Below is a small trained network, with its code and all its weights. Each question gives an input and a class and asks what happens when units are switched off, that is, made to give their printed mean instead of their output.

import numpy as np


def w(rows, s, z=0):
    codes = np.array(rows[::2]) - 128.0
    scale = np.full(codes.shape[1], s)
    scale[-1] = z or s
    return codes * scale


def norm(h):
    return h / np.sqrt((h * h).mean(-1, keepdims=True) + 1e-5)


def f(y):
    return np.maximum(y, 0)


def log_softmax(a):
    a = a - a.max(-1, keepdims=True)
    return a - np.log(np.exp(a).sum(-1, keepdims=True))


def net(x, mask):
    res = np.array(x, float).reshape(1, 3) / 4 @ E
    u = 0
    for l in range(3):
        y = f(norm(res) @ A[l][:, :-1].T + A[l][:, -1])
        res = res + np.where(mask[u : u + 3], y, B[l][:, -1]) @ B[l][:, :-1]
        u += 3
    return log_softmax(norm(res)[-1] @ U[:, :-1].T + U[:, -1])


A, B = {}, {}
E = w([
[187,90,63],'x0',
[254,136,191],'x1',
[157,206,139],'x2',
],0.0065)
A[0] = w([
[110,22,217,161],'L0N1',
[133,165,56,47],'L0N2',
[49,117,254,3],'L0N3',
],0.012,0.0026)
B[0] = w([
[159,253,151,254],'L0N1',
[205,162,114,172],'L0N2',
[108,5,100,251],'L0N3',
],0.014,0.0046)
A[1] = w([
[63,179,10,1],'L1N1',
[2,143,128,250],'L1N2',
[57,201,152,90],'L1N3',
],0.01,0.0027)
B[1] = w([
[120,247,1,208],'L1N1',
[193,237,226,254],'L1N2',
[70,38,205,178],'L1N3',
],0.0059,0.0042)
A[2] = w([
[130,217,6,239],'L2N1',
[168,24,75,173],'L2N2',
[51,190,43,4],'L2N3',
],0.012,0.0026)
B[2] = w([
[90,78,214,255],'L2N1',
[4,140,97,170],'L2N2',
[236,181,54,173],'L2N3',
],0.017,0.0079)
U = w([
[140,173,227,195],'0',
[242,220,108,203],'1',
[26,3,181,119],'2',
[108,107,154,109],'3',
[173,74,25,2],'4',
],0.011,0.0065)

Each question gives the input, the list of numbers given to net, and the class t.
The units are the neurons (one row each of A and B). Each row of codes is followed by its name. A weight is (code - 128) times the scale printed after its matrix; where a second scale follows, it is the last column's (A, B and U).
mask holds one flag per neuron, layer by layer. A switched-off neuron (its flag False) gives its mean, the last column of its row in B, instead of its output. The means were averaged over made-up inputs and are rounded, as every weight is.
A unit's drop is (log p(t) with every unit on - log p(t) with that unit switched off) / (log p(t) with every unit on - log p(t) with every unit switched off).
The circuit of an input: a set's keep is (log p(t) with only the set's units on - log p(t) with every unit switched off) / (log p(t) with every unit on - log p(t) with every unit switched off). Starting from all 9 units, units are removed one at a time, each time the one whose removal leaves the highest keep (on an exact tie, the one counted first), for as long as the keep stays at least 0.8.
units of the circuit, in order: the units of the circuit, biggest drop first
most important unit: the unit with the biggest drop
top k neurons: the k neurons with the biggest drops, biggest first
k most important neurons of layer l: the k neurons of layer l with the biggest drops, biggest first
input [-4,6,-3], class 1: top 2 neurons => [L0N1; L2N1]
input [-6,-1,0], class 2: units of the circuit, in order => [L0N3]
input [8,-5,5], class 2: top 2 neurons => [L2N1; L0N2]
input [6,-6,-2], class 1: top 2 neurons => [L1N1; L2N3]
input [8,5,-7], class 2: top 2 neurons => [L2N3; L1N2]
input [-7,-2,-8], class 0: top 3 neurons => [L0N1; L1N2; L2N1]
input [3,-6,-8], class 0: units of the circuit, in order => [L1N2; L0N3]
input [-7,8,-7], class 1: top 3 neurons => [L0N1; L2N1; L2N2]
input [-2,-7,6], class 1: top 3 neurons => [L2N3; L1N1; L2N2]
input [-3,-2,-4], class 0: 2 most important neurons of layer 2 => [L2N3; L2N1]
input [2,-5,3], class 1: top 2 neurons => [L0N3; L2N3]
input [4,-2,-6], class 0: 2 most important neurons of layer 2 => [L2N1; L2N3]
input [-7,-7,4], class 1: 2 most important neurons of layer 0 => [L0N3; L0N1]
input [-8,6,5], class 2: most important unit => L2N3
input [-5,-3,2], class 2: 2 most important neurons of layer 0 => [L0N3; L0N1]
input [2,-5,4], class 1: top 2 neurons => [L0N3; L2N3]
input [3,-4,-7], class 0: top 2 neurons => [L2N1; L1N2]
input [-8,-3,5], class 2: top 2 neurons => [L0N3; L0N1]
input [2,2,-6], class 0: units of the circuit, in order => [L0N1; L2N3]
input [7,4,-5], class 2: units of the circuit, in order => [L2N2]
input [-7,-7,-5], class 1: 2 most important neurons of layer 1 => [L1N1; L1N2]
